Below is a small trained network, with its code and all its weights. Each question gives an input and a class and asks what happens when units are switched off, that is, made to give their printed mean instead of their output.

import numpy as np


def w(rows, s, z=0):
    codes = np.array(rows[::2]) - 128.0
    scale = np.full(codes.shape[1], s)
    scale[-1] = z or s
    return codes * scale


def f(y):
    return y / 2 * (1 + np.tanh(0.7978845608 * (y + 0.044715 * y**3)))


def log_softmax(a):
    a = a - a.max(-1, keepdims=True)
    return a - np.log(np.exp(a).sum(-1, keepdims=True))


def net(x, mask):
    res = np.array(x, float).reshape(1, 3) / 4 @ E
    y = f(res @ A[0][:, :-1].T + A[0][:, -1])
    res = res + np.where(mask, y, B[0][:, -1]) @ B[0][:, :-1]
    return log_softmax(res[-1] @ U[:, :-1].T + U[:, -1])


A, B = {}, {}
E = w([
[132,162,65,182,142,73,148],'x0',
[113,128,17,137,165,157,55],'x1',
[250,93,96,170,87,149,126],'x2',
],0.019)
A[0] = w([
[119,35,164,161,57,187,103,188],'N1',
[167,163,20,116,191,175,2,234],'N2',
[184,218,109,172,107,78,93,141],'N3',
[84,185,246,96,116,113,188,217],'N4',
[252,61,152,146,141,196,125,252],'N5',
[122,152,211,97,103,157,176,213],'N6',
[158,89,109,113,59,164,217,169],'N7',
[153,174,54,252,114,51,156,213],'N8',
[198,37,218,113,37,148,114,193],'N9',
[184,98,152,140,125,89,149,192],'N10',
],0.009,0.0035)
B[0] = w([
[117,115,106,24,73,152,75,180],'N1',
[123,135,89,166,160,170,111,254],'N2',
[145,137,119,151,145,110,122,173],'N3',
[57,154,179,123,145,61,95,232],'N4',
[187,122,85,117,63,126,126,225],'N5',
[117,142,246,102,94,104,129,202],'N6',
[140,134,128,112,81,106,167,175],'N7',
[181,214,99,208,172,108,195,223],'N8',
[129,140,119,53,46,88,120,226],'N9',
[156,126,150,171,72,90,126,170],'N10',
],0.013,0.02)
U = w([
[104,96,36,179,165,251,71,249],'0',
[153,99,134,134,39,113,162,25],'1',
[121,110,164,92,131,165,99,2],'2',
[170,216,76,233,160,102,179,197],'3',
[40,137,182,152,135,82,115,89],'4',
[183,96,41,117,94,144,91,60],'5',
],0.012,0.0033)

Each question gives the input, the list of numbers given to net, and the class t.
The units are the neurons (one row each of A and B). Each row of codes is followed by its name. A weight is (code - 128) times the scale printed after its matrix; where a second scale follows, it is the last column's (A, B and U).
mask holds one flag per neuron, in row order. A switched-off neuron (its flag False) gives its mean, the last column of its row in B, instead of its output. The means were averaged over made-up inputs and are rounded, as every weight is.
A unit's drop is (log p(t) with every unit on - log p(t) with that unit switched off) / (log p(t) with every unit on - log p(t) with every unit switched off).
The circuit of an input: a set's keep is (log p(t) with only the set's units on - log p(t) with every unit switched off) / (log p(t) with every unit on - log p(t) with every unit switched off). Starting from all 10 units, units are removed one at a time, each time the one whose removal leaves the highest keep (on an exact tie, the one counted first), for as long as the keep stays at least 0.8.
circuit, biggest first: the units of the circuit, biggest drop first
top k neurons: the k neurons with the biggest drops, biggest first
drop of u: that unit's drop, to one decimal
input [-4,-3,-1], class 4: circuit, biggest first : N4
input [-2,4,3], class 0: top 2 neurons : N2, N9
input [2,-1,-2], class 4: top 3 neurons : N8, N2, N5
input [-8,1,6], class 5: top 2 neurons : N1, N5
input [4,-7,1], class 4: top 2 neurons : N4, N5
input [-3,-6,0], class 4: top 2 neurons : N4, N6
input [3,-7,1], class 4: top 2 neurons : N4, N5
input [-2,6,0], class 0: drop of N4 : 0.0
input [-5,-8,-1], class 4: drop of N4 : 3.0
input [-3,1,6], class 5: drop of N6 : 0.3
input [7,-7,-4], class 4: drop of N4 : 1.0
